Here is a tiny trained network, its code and every weight. The questions are about switching its units off for an input and a target symbol, where a switched-off unit gives its printed mean instead of its output.

import numpy as np


def w(rows, s, z=0):
    codes = np.array(rows[::2]) - 128.0
    scale = np.full(codes.shape[1], s)
    scale[-1] = z or s
    return codes * scale


def f(y):
    return np.maximum(y, 0)


def softmax(a):
    e = np.exp(a - a.max(-1, keepdims=True))
    return e / e.sum(-1, keepdims=True)


def log_softmax(a):
    a = a - a.max(-1, keepdims=True)
    return a - np.log(np.exp(a).sum(-1, keepdims=True))


def net(x, mask):
    ids = ['ΛΨΩβδσ'.index(c) for c in x.split()]
    T = len(ids)
    res = E[ids] + P[:T]
    u = 0
    for l in range(3):
        q, k, v = (res @ M[l].T for M in (Q, K, V))
        z = softmax(np.where(np.tri(T) > 0, q @ k.T / 2**0.5, -1e9)) @ v
        res = res + np.where(mask[u], z, O[l][:, -1]) @ O[l][:, :-1]
        u += 1
        y = f(res @ A[l][:, :-1].T + A[l][:, -1])
        res = res + np.where(mask[u : u + 8], y, B[l][:, -1]) @ B[l][:, :-1]
        u += 8
    return log_softmax(res[-1] @ U[:, :-1].T + U[:, -1])


Q, K, V, O, A, B = {}, {}, {}, {}, {}, {}
E = w([
[128,163,83,84],'Λ',
[127,120,71,97],'Ψ',
[184,124,155,108],'Ω',
[182,105,94,82],'β',
[98,126,143,78],'δ',
[107,251,102,129],'σ',
],0.025)
P = w([
[113,81,3,177],'0',
[162,136,232,50],'1',
[166,127,223,3],'2',
[117,125,86,36],'3',
[86,118,48,89],'4',
[67,99,40,155],'5',
[69,165,61,132],'6',
[49,159,55,166],'7',
[50,152,49,196],'8',
[53,100,28,245],'9',
],0.006)
Q[0] = w([
[255,113,91,187],'L0H0',
[177,128,51,112],'L0H0',
],0.0076)
K[0] = w([
[93,99,161,77],'L0H0',
[53,1,106,148],'L0H0',
],0.0093)
V[0] = w([
[84,2,102,38],'L0H0',
[164,131,116,172],'L0H0',
],0.0082)
O[0] = w([
[125,157,196,11,253],'L0H0',
[180,93,3,198,81],'L0H0',
],0.0055,0.0046)
A[0] = w([
[12,177,129,86,155],'L0N0',
[71,128,134,120,132],'L0N1',
[145,108,78,133,241],'L0N2',
[143,152,131,128,207],'L0N3',
[187,27,164,95,254],'L0N4',
[134,189,108,109,85],'L0N5',
[222,97,93,154,62],'L0N6',
[90,81,69,162,150],'L0N7',
],0.011,0.0024)
B[0] = w([
[23,145,150,131,255],'L0N0',
[120,50,83,170,159],'L0N1',
[52,253,83,167,173],'L0N2',
[6,205,60,142,163],'L0N3',
[65,164,193,86,224],'L0N4',
[113,155,154,86,198],'L0N5',
[135,165,28,159,152],'L0N6',
[131,137,241,50,146],'L0N7',
],0.0059,0.009)
Q[1] = w([
[189,254,28,53],'L1H0',
[178,7,94,190],'L1H0',
],0.0045)
K[1] = w([
[114,79,159,76],'L1H0',
[252,60,154,11],'L1H0',
],0.0036)
V[1] = w([
[126,83,190,177],'L1H0',
[119,254,218,140],'L1H0',
],0.0087)
O[1] = w([
[120,138,67,134,34],'L1H0',
[133,33,7,164,253],'L1H0',
],0.015)
A[1] = w([
[107,58,74,189,139],'L1N0',
[162,165,54,43,191],'L1N1',
[63,190,150,144,191],'L1N2',
[53,133,155,73,241],'L1N3',
[107,107,181,158,125],'L1N4',
[191,1,234,101,87],'L1N5',
[128,161,224,84,5],'L1N6',
[91,155,68,59,119],'L1N7',
],0.0085,0.0031)
B[1] = w([
[166,86,175,131,249],'L1N0',
[126,238,206,107,199],'L1N1',
[254,105,175,98,138],'L1N2',
[141,19,153,147,178],'L1N3',
[161,61,95,198,130],'L1N4',
[86,59,57,27,148],'L1N5',
[193,182,63,128,139],'L1N6',
[244,119,128,70,212],'L1N7',
],0.0062,0.018)
Q[2] = w([
[132,73,169,244],'L2H0',
[159,19,172,252],'L2H0',
],0.0032)
K[2] = w([
[117,177,144,43],'L2H0',
[213,198,81,253],'L2H0',
],0.0047)
V[2] = w([
[72,208,93,99],'L2H0',
[97,118,2,33],'L2H0',
],0.0086)
O[2] = w([
[224,180,120,136,76],'L2H0',
[136,29,236,254,253],'L2H0',
],0.011,0.017)
A[2] = w([
[124,252,105,219,249],'L2N0',
[5,2,181,23,170],'L2N1',
[89,89,245,208,118],'L2N2',
[156,177,175,72,17],'L2N3',
[158,57,137,46,127],'L2N4',
[239,172,168,207,135],'L2N5',
[88,75,106,106,76],'L2N6',
[118,248,160,61,254],'L2N7',
],0.0083,0.0046)
B[2] = w([
[49,160,254,227,128],'L2N0',
[86,190,97,141,252],'L2N1',
[211,177,98,117,230],'L2N2',
[128,160,41,10,132],'L2N3',
[122,85,48,132,179],'L2N4',
[170,94,166,253,134],'L2N5',
[125,141,164,173,166],'L2N6',
[2,74,170,73,132],'L2N7',
],0.0086,0.04)
U = w([
[50,24,150,65,220],'Λ',
[41,127,201,144,186],'Ψ',
[163,163,166,100,132],'Ω',
[88,26,189,124,3],'β',
[220,210,123,67,60],'δ',
[53,254,108,138,130],'σ',
],0.0081,0.0046)

Each question gives the input, a string of symbols that net reads in full, and the target symbol t.
The units are the heads (2 rows each of Q, K, V and O) and the neurons (one row each of A and B). Each row of codes is followed by its name. A weight is (code - 128) times the scale printed after its matrix; where a second scale follows, it is the last column's (O, A, B and U).
mask holds one flag per unit, layer by layer, with each layer's heads first. A switched-off unit (its flag False) gives its mean, the last column of its rows in O or B, instead of its output. The means were averaged over made-up inputs and are rounded, as every weight is.
A unit's drop is (log p(t) with every unit on - log p(t) with that unit switched off) / (log p(t) with every unit on - log p(t) with every unit switched off).
The circuit of an input: a set's keep is (log p(t) with only the set's units on - log p(t) with every unit switched off) / (log p(t) with every unit on - log p(t) with every unit switched off). Starting from the 12 units with the biggest drops (on a tie, the unit counted first), units are removed one at a time, each time the one whose removal leaves the highest keep (on an exact tie, the one counted first), for as long as the keep stays at least 0.8.
units of the circuit, in order: the units of the circuit, biggest drop first
top k neurons: the k neurons with the biggest drops, biggest first
k most important neurons of layer l: the k neurons of layer l with the biggest drops, biggest first
drop of u: that unit's drop, to one decimal
input Ψ Λ β β, target δ: units of the circuit, in order => (L1H0, L2H0)
input β β σ σ σ σ δ, target β: units of the circuit, in order => (L1H0, L2H0)
input δ Ψ δ, target σ: units of the circuit, in order => (L2N1, L0N0)
input σ Ω δ Ψ Ψ, target σ: units of the circuit, in order => (L2N1, L2H0, L0H0)
input β σ Ω, target Λ: top 4 neurons => (L1N5, L1N0, L0N2, L2N4)
input Ψ β σ Λ β β, target Ω: top 2 neurons => (L2N2, L0N0)
input σ δ σ δ β Ψ β Ψ δ, target σ: units of the circuit, in order => (L2N1)
input δ Ω σ σ δ, target β: units of the circuit, in order => (L1H0, L2H0, L0N3)
input Ψ Λ Λ, target Λ: 3 most important neurons of layer 0 => (L0N4, L0N2, L0N5)
input Λ Λ δ δ β β, target σ: units of the circuit, in order => (L1N3, L1H0, L2H0, L0N4)
input β Λ δ δ β Ψ σ, target β: units of the circuit, in order => (L1H0, L1N0, L0N0)
input β Ψ Ω, target Λ: 2 most important neurons of layer 2 => (L2N2, L2N4)
input β δ β, target σ: top 2 neurons => (L2N1, L1N3)
input Λ β β Ω β, target Ω: 2 most important neurons of layer 0 => (L0N2, L0N0)
input β Ω δ β Ω, target σ: 2 most important neurons of layer 1 => (L1N3, L1N7)
input Ψ δ Ψ, target σ: top 2 neurons => (L2N1, L1N3)
input σ σ σ δ β Λ σ δ σ, target β: top neuron => (L2N1)
input Λ δ Λ Ω, target σ: 2 most important neurons of layer 0 => (L0N4, L0N2)
input β Λ β β Ψ δ σ, target Λ: drop of L1H0 => 0.8
input Λ σ Λ, target β: drop of L1N1 => 0.0
input δ β β Λ β β, target δ: drop of L1N3 => -0.1
